Below are the code and all the weights of a small trained network. Each question names an input and a class and asks about switching units off, where a switched-off unit gives its printed mean instead of its output.

import numpy as np


def w(rows, s, z=0):
    codes = np.array(rows[::2]) - 128.0
    scale = np.full(codes.shape[1], s)
    scale[-1] = z or s
    return codes * scale


def f(y):
    return np.maximum(y, 0)


def log_softmax(a):
    a = a - a.max(-1, keepdims=True)
    return a - np.log(np.exp(a).sum(-1, keepdims=True))


def net(x, mask):
    res = np.array(x, float).reshape(1, 8) / 4 @ E
    y = f(res @ A[0][:, :-1].T + A[0][:, -1])
    res = res + np.where(mask, y, B[0][:, -1]) @ B[0][:, :-1]
    return log_softmax(res[-1] @ U[:, :-1].T + U[:, -1])


A, B = {}, {}
E = w([
[145,115,132,121],'x0',
[128,127,129,131],'x1',
[121,135,130,130],'x2',
[126,131,126,132],'x3',
[117,91,133,188],'x4',
[253,182,123,156],'x5',
[135,169,148,72],'x6',
[116,139,127,135],'x7',
],0.015)
A[0] = w([
[88,151,93,106,135],'N0',
[174,246,185,49,51],'N1',
[63,117,92,33,219],'N2',
[131,184,143,101,62],'N3',
[46,22,144,169,12],'N4',
[138,149,95,95,91],'N5',
[49,112,186,33,3],'N6',
[109,123,170,155,90],'N7',
],0.011,0.0075)
B[0] = w([
[160,116,141,134,168],'N0',
[82,93,34,90,213],'N1',
[181,135,254,182,253],'N2',
[91,48,7,151,149],'N3',
[39,111,72,119,230],'N4',
[140,80,123,127,143],'N5',
[185,212,130,99,203],'N6',
[120,134,110,134,142],'N7',
],0.0097,0.012)
U = w([
[118,81,197,159,184],'0',
[171,254,94,37,206],'1',
[27,64,53,36,3],'2',
],0.009,0.0075)

Each question gives the input, the list of numbers given to net, and the class t.
The units are the neurons (one row each of A and B). Each row of codes is followed by its name. A weight is (code - 128) times the scale printed after its matrix; where a second scale follows, it is the last column's (A, B and U).
mask holds one flag per neuron, in row order. A switched-off neuron (its flag False) gives its mean, the last column of its row in B, instead of its output. The means were averaged over made-up inputs and are rounded, as every weight is.
A unit's drop is (log p(t) with every unit on - log p(t) with that unit switched off) / (log p(t) with every unit on - log p(t) with every unit switched off).
The circuit of an input: a set's keep is (log p(t) with only the set's units on - log p(t) with every unit switched off) / (log p(t) with every unit on - log p(t) with every unit switched off). Starting from all 8 units, units are removed one at a time, each time the one whose removal leaves the highest keep (on an exact tie, the one counted first), for as long as the keep stays at least 0.8.
circuit, biggest first: the units of the circuit, biggest drop first
top k neurons: the k neurons with the biggest drops, biggest first
drop of u: that unit's drop, to one decimal
input [4,-4,6,-1,4,-6,7,-8], class 0: circuit, biggest first : (N2)
input [4,4,-1,1,-8,-1,0,-8], class 0: top 2 neurons : (N2, N5)
input [7,-1,7,6,-3,1,5,7], class 2: circuit, biggest first : (N1, N6)
input [-8,6,8,6,-6,-5,-1,4], class 0: top 3 neurons : (N2, N1, N0)
input [-7,5,2,0,-3,-1,0,-1], class 0: circuit, biggest first : (N6, N1)
input [-4,1,-3,-7,-4,2,5,3], class 2: top 3 neurons : (N1, N3, N6)
input [-5,6,8,7,-8,5,3,-1], class 2: top 2 neurons : (N1, N3)
input [-3,5,5,-8,-4,1,6,0], class 2: top 2 neurons : (N1, N3)
input [-5,-3,7,6,4,0,-2,3], class 2: top 2 neurons : (N2, N6)
input [-3,-1,-3,4,-2,7,2,8], class 2: drop of N3 : 0.2
input [6,4,2,3,-6,-3,-5,2], class 0: drop of N1 : 0.1
input [0,6,2,-3,-6,5,5,-7], class 2: drop of N4 : 0.0
